Below are the code and all the weights of a small trained network. Each question names an input and a target symbol and asks about switching units off, where a switched-off unit gives its printed mean instead of its output.

import numpy as np


def w(rows, s, z=0):
    codes = np.array(rows[::2]) - 128.0
    scale = np.full(codes.shape[1], s)
    scale[-1] = z or s
    return codes * scale


def f(y):
    return np.maximum(y, 0)


def softmax(a):
    e = np.exp(a - a.max(-1, keepdims=True))
    return e / e.sum(-1, keepdims=True)


def log_softmax(a):
    a = a - a.max(-1, keepdims=True)
    return a - np.log(np.exp(a).sum(-1, keepdims=True))


def net(x, mask):
    ids = ['αβγδεζξπστφψω'.index(c) for c in x.split()]
    T = len(ids)
    res = E[ids] + P[:T]
    r = res
    for j in range(3):
        rows = slice(3 * j, 3 * j + 3)
        q, k, v = (r @ M[0][rows].T for M in (Q, K, V))
        z = softmax(np.where(np.tri(T) > 0, q @ k.T / 3**0.5, -1e9)) @ v
        o = O[0][rows]
        res = res + np.where(mask[j], z, o[:, -1]) @ o[:, :-1]
    y = f(res @ A[0][:, :-1].T + A[0][:, -1])
    res = res + np.where(mask[3:19], y, B[0][:, -1]) @ B[0][:, :-1]
    return log_softmax(res[-1] @ U[:, :-1].T + U[:, -1])


Q, K, V, O, A, B = {}, {}, {}, {}, {}, {}
E = w([
[146,119,146],'α',
[77,128,151],'β',
[143,148,120],'γ',
[62,138,136],'δ',
[128,164,101],'ε',
[157,146,127],'ζ',
[52,143,130],'ξ',
[126,167,103],'π',
[71,108,200],'σ',
[184,129,174],'τ',
[109,72,250],'φ',
[93,99,229],'ψ',
[188,147,160],'ω',
],0.014)
P = w([
[81,115,55],'0',
[76,142,92],'1',
[80,166,121],'2',
[84,184,150],'3',
[82,202,172],'4',
[89,214,197],'5',
[98,226,218],'6',
[105,240,239],'7',
[116,254,243],'8',
],0.0087)
Q[0] = w([
[122,10,87],'H1',
[92,33,80],'H1',
[212,132,50],'H1',
[206,138,127],'H2',
[151,161,77],'H2',
[140,23,104],'H2',
[188,58,143],'H3',
[222,45,45],'H3',
[213,23,53],'H3',
],0.013)
K[0] = w([
[174,16,26],'H1',
[175,26,72],'H1',
[39,2,109],'H1',
[172,160,27],'H2',
[85,159,92],'H2',
[31,33,105],'H2',
[90,91,36],'H3',
[119,28,61],'H3',
[79,65,5],'H3',
],0.0098)
V[0] = w([
[153,132,178],'H1',
[180,194,116],'H1',
[11,149,199],'H1',
[118,70,89],'H2',
[117,82,173],'H2',
[152,91,173],'H2',
[112,73,214],'H3',
[67,199,67],'H3',
[123,232,129],'H3',
],0.013)
O[0] = w([
[110,151,84,147],'H1',
[94,190,190,129],'H1',
[112,2,75,255],'H1',
[204,127,111,84],'H2',
[72,186,81,135],'H2',
[92,202,88,123],'H2',
[207,96,49,194],'H3',
[59,63,192,135],'H3',
[14,114,120,181],'H3',
],0.0094,0.011)
A[0] = w([
[128,170,160,204],'N1',
[178,67,134,23],'N2',
[54,129,72,150],'N3',
[168,147,85,44],'N4',
[171,136,83,151],'N5',
[156,183,195,255],'N6',
[71,55,226,109],'N7',
[80,128,76,104],'N8',
[105,11,69,142],'N9',
[169,66,202,37],'N10',
[193,158,24,226],'N11',
[99,186,214,62],'N12',
[90,177,156,238],'N13',
[140,135,69,131],'N14',
[254,125,179,105],'N15',
[96,98,162,149],'N16',
],0.0096,0.0075)
B[0] = w([
[122,55,79,142],'N1',
[62,171,72,133],'N2',
[169,105,125,201],'N3',
[137,250,100,130],'N4',
[136,158,197,144],'N5',
[59,77,38,145],'N6',
[143,237,133,198],'N7',
[171,74,162,167],'N8',
[209,184,172,253],'N9',
[85,237,221,131],'N10',
[54,124,252,171],'N11',
[168,244,203,136],'N12',
[82,128,27,167],'N13',
[110,109,207,148],'N14',
[71,2,113,129],'N15',
[163,154,98,173],'N16',
],0.0075,0.018)
U = w([
[82,47,98,134],'α',
[254,159,33,202],'β',
[94,164,104,119],'γ',
[214,187,80,32],'δ',
[96,211,126,99],'ε',
[59,111,77,230],'ζ',
[203,196,94,16],'ξ',
[99,204,127,56],'π',
[181,30,101,172],'σ',
[91,43,33,254],'τ',
[140,184,170,5],'φ',
[53,59,213,60],'ψ',
[80,116,65,80],'ω',
],0.0075,0.0041)

Each question gives the input, a string of symbols that net reads in full, and the target symbol t.
The units are the heads (3 rows each of Q, K, V and O) and the neurons (one row each of A and B). Each row of codes is followed by its name. A weight is (code - 128) times the scale printed after its matrix; where a second scale follows, it is the last column's (O, A, B and U).
mask holds one flag per unit, heads first, then neurons. A switched-off unit (its flag False) gives its mean, the last column of its rows in O or B, instead of its output. The means were averaged over made-up inputs and are rounded, as every weight is.
A unit's drop is (log p(t) with every unit on - log p(t) with that unit switched off) / (log p(t) with every unit on - log p(t) with every unit switched off).
The circuit of an input: a set's keep is (log p(t) with only the set's units on - log p(t) with every unit switched off) / (log p(t) with every unit on - log p(t) with every unit switched off). Starting from the 12 units with the biggest drops (on a tie, the unit counted first), units are removed one at a time, each time the one whose removal leaves the highest keep (on an exact tie, the one counted first), for as long as the keep stays at least 0.8.
circuit, biggest first: the units of the circuit, biggest drop first
unit that matters most: the unit with the biggest drop
k most important neurons: the k neurons with the biggest drops, biggest first
which heads matter: for each layer, one digit per head in row order, 1 if its drop is at least 0.15 and else 0, layers parted by /
drop when u is switched off: that unit's drop, to one decimal
input π ε ξ, target ε: which heads matter -> 101
input ε ψ β ψ β, target σ: unit that matters most -> H1
input δ τ ε ω α ε τ τ, target τ: 3 most important neurons -> [N9; N7; N6]
input σ ε τ δ ψ β ψ ξ, target σ: which heads matter -> 101
input α τ ε, target τ: which heads matter -> 101
input ε π γ, target ε: circuit, biggest first -> [H3; N7; H1]
input φ β β ξ, target β: circuit, biggest first -> [N9; H1; N11]
input β τ τ γ, target τ: which heads matter -> 101
input τ α β ξ β β, target β: circuit, biggest first -> [H1; N9; N11]
input π ξ ε α σ ε σ β, target β: circuit, biggest first -> [N9; H1; N11; H3]
input τ β φ γ ζ φ δ, target ψ: which heads matter -> 001
input π σ α γ τ γ, target τ: which heads matter -> 100
input ε φ γ, target ψ: 2 most important neurons -> [N11; N7]
input σ σ β ζ γ φ ζ, target ψ: which heads matter -> 001
input ε ξ σ, target β: 2 most important neurons -> [N11; N9]
input ζ δ ω ξ δ σ ξ, target β: which heads matter -> 100
input ε δ β σ ζ π τ ε, target τ: unit that matters most -> N9
input β σ δ, target β: which heads matter -> 101
input ω ε ε τ τ β τ τ, target τ: drop when H1 is switched off -> 0.2
input ξ ζ ω ξ β ψ ψ β, target σ: unit that matters most -> H1
input β δ ω ω γ β β ψ, target σ: drop when H1 is switched off -> 0.5
input β ζ δ α α σ ψ σ, target σ: drop when N12 is switched off -> 0.0
